In the rows, 128 means zero.
Each row of numbers belongs to one of the things below and depends on some of the facts about them. Some rows are named. Which thing is each other row?

Facts:
j25 | ζ j828 | Σ a | β 42
j428 | Σ c | β 99
j98 | Σ a | β 750
j751 | Φ j692,j547,j12 | ζ j651 | Σ a | β 42
j569 | ζ j582 | Σ a | β 621
j475 | Φ j261 | Σ a | β 854
j119 | ζ j722 | Σ a | β 750
j870 | Σ b | β 621
j946 | Φ j969,j698,j247 | ζ j300 | Σ a | β 70
j904 | Σ c | β 42
j941 | Φ j307,j161,j919,j896 | Σ a | β 621
j350 | Σ a | β 99
j104 | Σ c | β 750
j948 | Σ b | β 70
j803 | ζ j325 | Σ a | β 70
j534 | Φ j66,j644,j603,j932 | Σ a | β 99
j161 | Σ b | β 854
j511 | Σ a | β 621
j345 | Φ j361 | Σ a | β 621
j480 | ζ j941 | Σ a | β 854
j917 | ζ j909 | Σ a | β 621
j6 | Σ c | β 750
j740 | Φ j38,j92 | Σ a | β 42
j371 | Σ b | β 99
j66 | ζ j386 | Σ a | β 750
j932 | ζ j800 | Σ a | β 750
j437 | Σ a | β 99
j307 | ζ j799 | Σ b | β 70
j238 | Φ j902,j792,j58,j768 | ζ j211 | Σ c | β 99
j389 | ζ j615 | Σ a | β 621
j346 | Φ j663,j161,j98,j839,j511,j403 | Σ a | β 854
j214 | Φ j127,j839,j480,j559,j70 | ζ j127 | Σ b | β 854
j584 | Φ j882 | ζ j317 | Σ a | β 750
j451 | Φ j663,j325,j605 | Σ a | β 99
j403 | Σ b | β 854
j559 | Σ a | β 854
j218 | Φ j603,j70 | ζ j688 | Σ a | β 854
j392 | Σ c | β 42
j789 | Φ j307,j364,j361 | Σ b | β 42
j637 | ζ j623 | Σ a | β 42
j698 | Σ b | β 854
j552 | ζ j743 | Σ a | β 621
j842 | ζ j43 | Σ a | β 621
j960 | ζ j66 | Σ a | β 70
j547 | ζ j61 | Σ b | β 70
j58 | Σ c | β 99
j520 | ζ j383 | Σ a | β 750
j661 | Φ j943,j161,j922,j49,j6,j605 | ζ j983 | Σ b | β 750
j710 | ζ j960 | Σ b | β 70
j211 | Φ j30,j556,j286 | ζ j142 | Σ c | β 621
j969 | Σ a | β 621
j275 | ζ j560 | Σ b | β 621
j305 | ζ j644 | Σ a | β 854
j896 | Σ c | β 750
j373 | ζ j547 | Σ b | β 854
j172 | Φ j51,j88,j174,j298 | Σ a | β 621
j387 | ζ j774 | Σ a | β 42
j774 | Φ j275,j371,j592,j830,j800,j325 | Σ a | β 621
j965 | ζ j370 | Σ a | β 42
j51 | ζ j965 | Σ b | β 621
j189 | Φ j663,j261,j952,j392 | ζ j92 | Σ c | β 621
j12 | Σ b | β 99
j952 | ζ j427 | Σ b | β 42
j909 | Φ j743,j623,j174,j605 | Σ a | β 70
j902 | Σ b | β 750
j570 | Φ j663,j520,j852,j592,j511 | ζ j203 | Σ a | β 99
j615 | ζ j750 | Σ a | β 621
j364 | Σ a | β 621
j344 | Σ b | β 70
j922 | ζ j552 | Σ b | β 70
j852 | Σ b | β 42
j427 | Φ j803,j896,j344,j12,j768 | ζ j275 | Σ b | β 42
j670 | ζ j174 | Σ c | β 42
j815 | Φ j30,j43,j904,j925,j569 | ζ j70 | Σ c | β 621
j413 | ζ j637 | Σ a | β 70
j49 | ζ j698 | Σ a | β 42
j325 | ζ j919 | Σ b | β 70
j303 | Σ b | β 42
j828 | ζ j803 | Σ a | β 70
j572 | Φ j870,j672,j556,j49,j6,j392,j298 | Σ b | β 99
j692 | ζ j172 | Σ a | β 70
j383 | ζ j969 | Σ a | β 750
j38 | ζ j387 | Σ c | β 42
j286 | Σ b | β 42
j631 | Φ j663,j902,j92,j828,j403 | ζ j569 | Σ a | β 621
j30 | ζ j948 | Σ b | β 42
j203 | Σ a | β 854
j115 | ζ j902 | Σ b | β 854
j603 | Σ b | β 854
j361 | ζ j139 | Σ b | β 70
j261 | Σ a | β 750
j848 | Φ j710,j104 | Σ b | β 42
j590 | Φ j969,j389,j6 | ζ j647 | Σ a | β 750
j644 | ζ j437 | Σ b | β 99
j919 | ζ j413 | Σ a | β 750
j533 | Σ a | β 854
j70 | ζ j943 | Σ b | β 854
j903 | Φ j803,j456,j828,j70 | ζ j361 | Σ c | β 99
j647 | ζ j672 | Σ a | β 99
j456 | ζ j51 | Σ b | β 750
j61 | ζ j830 | Σ a | β 750
j750 | Φ j30,j969,j698,j286,j317,j922,j247,j373 | Σ b | β 70
j651 | ζ j373 | Σ b | β 42
j799 | Φ j305,j623,j406,j511 | Σ a | β 99
j386 | ζ j419 | Σ a | β 70
j633 | Φ j12 | ζ j946 | Σ c | β 621
j592 | ζ j389 | Σ b | β 42
j623 | ζ j371 | Σ a | β 99
j88 | ζ j451 | Σ a | β 42
j196 | ζ j932 | Σ a | β 99
j792 | ζ j214 | Σ b | β 750
j247 | Σ b | β 70
j296 | Φ j307,j3,j402,j480 | ζ j298 | Σ a | β 99
j672 | ζ j570 | Σ b | β 854
j174 | ζ j922 | Σ a | β 42
j56 | Φ j303,j49,j361 | Σ b | β 70
j560 | Φ j698,j6,j104 | ζ j305 | Σ a | β 99
j723 | Φ j413,j88,j406 | Σ a | β 99
j406 | Σ a | β 854
j402 | Σ a | β 854
j882 | ζ j511 | Σ a | β 750
j127 | Σ a | β 99
j142 | Σ a | β 750
j983 | Φ j556,j852 | ζ j670 | Σ a | β 70
j582 | ζ j364 | Σ c | β 99
j800 | ζ j842 | Σ a | β 621
j3 | ζ j307 | Σ c | β 621
j722 | Σ b | β 750
j92 | Σ a | β 70
j605 | ζ j392 | Σ a | β 42
j743 | Σ b | β 70
j82 | ζ j350 | Σ a | β 99
j139 | Φ j965,j58 | ζ j25 | Σ c | β 621
j943 | ζ j848 | Σ a | β 99
j370 | Φ j389,j647,j82,j325 | Σ b | β 42
j925 | Σ b | β 750
j43 | ζ j456 | Σ a | β 854
j646 | Φ j623,j66,j261,j480,j403 | ζ j247 | Σ a | β 70
j556 | ζ j584 | Σ a | β 750
j300 | ζ j218 | Σ a | β 750
j768 | Σ a | β 621
j298 | ζ j119 | Σ a | β 854
j830 | ζ j533 | Σ b | β 99
j419 | Φ j203,j428,j456,j92,j325,j373 | ζ j839 | Σ b | β 70
j317 | ζ j475 | Σ a | β 99
j737 | Φ j38,j552,j952,j637 | Σ a | β 854
j688 | Σ b | β 854
j663 | Σ a | β 854
j477 | ζ j556 | Σ a | β 99
j839 | ζ j903 | Σ a | β 70

Named rows:
[123 127 126 135 135 132 136 129 123 134 129 141 117 126 116 132 128 134
 132 133 131 120 128 133 125 123 133 121 121 125 117 124 142 149 134 128
 127 123 122 131 130 116 135 130 130 125 128 128 124 131] -> j389
[130 116 128 141 138 125 127 126 126 134 133 121 125 127 116 127 128 131
 139 127 128 135 132 113 129 127 141 141 121 116 141 119 116 123 140 128
 128 128 127 136 132 107 126 129 124 135 116 125 127 134] -> j261
[127 134 128 135 127 129 122 125 127 123 130 111 140 130 128 128 130 138
 128 131 129 130 125 126 129 123 118 133 117 129 126 131 109 133 141 128
 130 132 132 127 126 137 138 125 137 135 138 127 136 130] -> j161
[127 137 126  96 105 139 128 125 128 121 127 118 114 125 137 123 123 113
 125 133 133 129 126 126 141 138 134 130 148 124 122 138 146 118 145 130
 125 118 133 152 139 101 139 126 135 130 138 126 119 135] -> j296
[131 107 134 163 140 112 132 128 134 135 135 128 130 135 113 127 127 141
 132 127 123 141 135 121 118 123 141 132 111 118 141 112 118 123 111 122
 131 132 126 137 120 130 130 133 104 119 121 131 114 122] -> j722
[130 133 127 115 123 119 137 128 132 122 121 131 119 135 120 123 125 124
 127 129 128 132 119 132 132 138 134 117 133 135 122 135 135 122 125 126
 127 121 128 145 131 121 137 130 127 124 132 131 112 131] -> j572
[128 115 128 147 131 135 121 127 129 133 133 120 123 125 126 128 128 126
 130 129 130 143 134 115 125 119 136 146 121 110 136 121 123 122 135 127
 128 129 129 139 128 118 133 131 112 135 122 126 118 132] -> j896
[128 133 130 124 127 121 125 126 126 124 130 125 141 130 134 123 128 142
 129 127 123 114 126 126 131 127 124 131 121 134 141 128 111 131 135 129
 131 133 128 126 127 149 123 118 137 133 134 127 136 128] -> j406
[120 134 137  92 114 146 133 130 120 126 133 137 104 120 139 120 122 118
 124 148 128 107 123 125 139 136 148 143 137 121 120 130 164 135 160 136
 124 118 130 158 144 119 131 113 131 138 144 122 130 141] -> j196
[124 130 132 126 129 124 130 127 128 125 128 132 137 130 128 120 130 142
 129 128 124 118 122 131 126 128 127 134 117 131 134 129 111 138 139 130
 130 132 131 133 127 154 128 118 131 135 135 128 136 127] -> j298
[140 152  40  98 129 125  92 128 136 121  92 116 175 111 200 150 142  55
 153 123 132 126 126 134 125 120 163 169 174 140 118 162  98 164 122 149
 105 103 141 117 117 153  78 134 166 148 122 128 119 112] -> j710
[145 149  38 123 133 109  92 127 143 122  94  96 188 118 198 152 142  69
 158 118 129 131 131 134 123 123 174 157 169 141 128 149  95 163 103 143
 107 105 138 111 109 169  83 139 161 135 121 133 110 102] -> j960
[128 137 126 118 118 125 129 131 131 114 121 116 137 135 134 122 127 130
 116 130 127 129 115 137 133 137 116 121 131 136 124 136 119 127 125 127
 129 131 133 134 126 147 135 127 128 130 139 131 132 126] -> j56
[130 125 137 166 140 112 125 130 135 128 133 112 141 136 123 134 127 152
 125 135 124 127 132 137 122 121 125 125 100 134 125 116 111 133 116 124
 132 134 129 119 115 146 134 131 124 117 140 130 140 120] -> j203
[131 110 133 171 143 118 126 127 131 138 138 117 133 131 116 133 128 143
 134 128 125 142 139 117 120 119 140 137 106 118 140 111 115 119 118 126
 131 131 126 129 122 124 131 136 114 119 120 128 125 123] -> j902
[134 117 133 149 143 122 135 135 138 130 127 120 132 139 119 124 135 142
 121 129 123 137 123 128 120 131 136 107 123 126 124 118 127 130 101 120
 132 139 127 124 119 136 131 133 107 119 120 135 129 112] -> j848
[130 132 130 134 122 128 120 126 129 123 132 106 141 128 133 128 127 137
 125 130 127 130 128 127 131 127 120 131 120 130 130 128 112 127 135 127
 130 130 132 126 126 138 135 127 135 129 139 128 137 129] -> j559
[133 123 134 157 135 110 128 129 135 125 132 119 143 137 126 128 127 154
 123 131 121 126 129 133 122 124 126 123 108 133 134 119 114 129 108 120
 133 137 128 126 116 163 134 129 121 116 142 133 128 120] -> j688

Rows to name:
No name comes twice in this set of rows, the named rows included.
[126 124 131 143 129 125 137 129 128 135 134 136 124 125 119 131 128 150
 133 134 125 117 131 127 126 128 140 114 122 124 128 119 145 139 126 127
 129 124 121 136 130 123 136 126 129 119 136 129 125 125] -> j552
[128 122 133 159 134 114 138 126 134 132 135 120 137 139 117 131 127 160
 131 133 121 131 133 132 119 125 141 107 113 128 129 119 131 133 107 122
 133 132 120 138 119 156 145 131 120 109 139 133 116 117] -> j437
[129 125 125 157 135 117 135 125 128 136 133 121 137 133 109 134 131 160
 142 124 127 126 135 125 122 123 132 106 118 126 134 120 124 142 118 124
 130 129 116 127 125 124 140 132 137 114 128 131 126 123] -> j511
[129 136 123  95 114 130 133 128 127 127 125 128 109 123 125 125 125 116
 130 130 132 115 124 126 143 144 135 125 144 131 122 133 155 123 143 128
 123 113 129 144 141  83 128 127 138 128 128 127 125 139] -> j189
[122 124 125 161 147 122 137 128 128 134 130 133 129 133 108 136 130 151
 136 130 128 131 127 136 112 117 126 106 110 126 116 123 129 151 116 123
 130 129 120 128 121 143 144 134 123 117 128 131 120 124] -> j969
[127 128 130 129 125 128 133 126 128 130 131 130 124 129 129 129 125 135
 130 132 126 123 131 129 124 126 135 125 128 127 127 126 140 131 125 130
 128 126 124 136 129 140 134 127 128 122 137 129 121 128] -> j582
[121 133 130 107 127 138 130 127 121 130 128 141 114 123 131 130 125 113
 132 136 132 118 130 132 134 129 135 138 131 128 116 133 149 132 148 135
 125 118 128 132 138 118 126 123 139 133 132 123 130 139] -> j82
[133 126 128 147 132 108 138 130 134 132 130 128 123 138 109 134 126 145
 130 128 123 124 133 135 129 136 137  97 117 136 123 117 143 125 103 120
 129 120 122 127 123 109 130 136 122 105 131 134 121 124] -> j774
[128 129 136  99 124 151 129 135 123 130 131 124 115 121 137 120 134 119
 124 140 129 113 122 118 138 136 140 141 144 119 122 130 146 135 156 133
 126 127 129 129 140  87 118 117 129 144 120 122 156 131] -> j952
[128 137 128 111 114 140 116 126 123 121 131 111 131 120 141 125 127 125
 126 133 131 123 126 123 139 127 123 149 130 123 132 135 118 133 156 132
 128 127 133 132 134 124 131 119 143 143 140 123 142 135] -> j480
[133 131 133 123 118 114 126 130 133 120 127 124 131 130 130 125 125 125
 122 131 125 120 129 134 136 141 126 130 119 138 130 127 126 115 124 125
 129 125 133 125 127 125 124 126 127 124 138 129 131 129] -> j737
[129 131 137 163 134 117 123 129 129 128 135 107 150 134 128 136 129 156
 124 133 124 129 135 138 122 124 118 117 107 135 125 122 112 135 117 125
 132 134 126 108 119 153 136 129 139 116 139 130 145 120] -> j92
[123 125 137 124 128 132 136 132 125 134 138 138 115 124 119 128 126 141
 130 145 126 106 131 128 132 131 143 124 122 122 119 121 158 142 143 131
 127 119 123 142 136 102 133 122 131 123 139 125 138 130] -> j800
[123 129 128 133 130 129 135 126 124 126 127 121 126 133 119 130 128 136
 131 133 129 128 125 129 125 123 134 121 124 125 123 130 129 138 136 129
 128 126 124 137 130 136 143 128 134 128 132 130 122 131] -> j943
[123 133 131  97 115 142 131 127 123 127 129 137 113 119 137 125 123 114
 128 137 129 114 128 128 135 131 137 139 143 125 121 134 152 131 149 134
 124 120 129 143 139 120 130 121 135 133 136 124 123 137] -> j477

Now the same things, written a new way:
Named rows:
[ 94 157 106 152 115 112 123 201 115 162 145 134 108 123 147] -> j670
[ 84 137 117 143 165 109 147 199 137 144 156 129 140 121 145] -> j238
[ 95 127  47  78 198  70 148 191  92 190 162 124 134 108 137] -> j903
[ 81 155 131 127 113  93 132 220 122 148 136 144 122 140 148] -> j952
[ 92 147 105 136 129  97 122 185 126 141 134 162  76 147 121] -> j373
[ 49 215  47 140 105  83 179 148  99 122  98 132 140  98 144] -> j637
[ 85 150 105 145 119  93 105 180 105 149 138 128  87 139 145] -> j305
[ 76 142 106 141 132 100 120 178 122 147 162 136  88 131 139] -> j218
[ 64 129  44  83 117  85 161 162  96 194 115 138 154 124 129] -> j828
[116 161 107 149 135 118 129 191 127 164 146 124 132 141 128] -> j61
[111 157 121 156 127 116 114 205 106 160 125 124 121 122 145] -> j51
[112 165 106 127 125 101 130 190 120 160 147 116 138 149 131] -> j98
[127 146  95 149 130 132 166 178 110 166 155 142  93 111 134] -> j750
[127 146 100 138 118 123 143 173  95 161 158 122 112 117 149] -> j909
[126 171 104 142 136 103 132 193 120 169 128 134 134 151 120] -> j104
[108 157  92 145 130 121 122 202 108 166 137 112 110 113 107] -> j364
[ 98 163 103 131 114  97 121 198 106 158 129 140 108 130 135] -> j852
[110 165 105 116 127 100 122 196 116 158 135 115 132 153 123] -> j261

Rows to name:
No name comes twice in this set of rows, the named rows included.
[116 145 120 142 122 113 151 190 106 157 152 137 114 128 151] -> j983
[103 149 109 142 141 125 136 183 116 162 159 103 108 102 114] -> j941
[102 135 105 145 159 109 139 181 122 146 152 109 131 112 141] -> j534
[121 163  82 128 118 121 112 183 129 158 135 117 132 140 118] -> j902
[ 62 158  54  95 102  81 171 151 100 165  83 152 155 120 140] -> j325
[ 58 141  48  93 133  70 145 171  90 222 124 138 132 118 142] -> j25
[125 153  82 142 118 119 145 200 101 162 128 148 109 129 115] -> j247
[116 161  92 133 112 111 117 189  99 160 130 129  98 121 128] -> j392
[ 61 148 112 151 133  86 129 194 114 153 148 147 102 142 146] -> j115
[ 50 190  41 139 104  87 175 151  77 137  97 121 156 113 153] -> j413
[113 141 109 150 127 114 165 196 112 163 157 152 110 132 140] -> j946
[ 94 148  96 145 128 107 112 166 106 154 155 126  75 122 139] -> j475
[123 144  96 140 114 127 120 185  92 155 135 128 111 125 132] -> j743
[ 79 199  35 145 146  88 169 134 101 111  76 118 155  91 137] -> j371
[113 130 121 136 160 107 147 177 126 142 138 114 121 113 149] -> j570

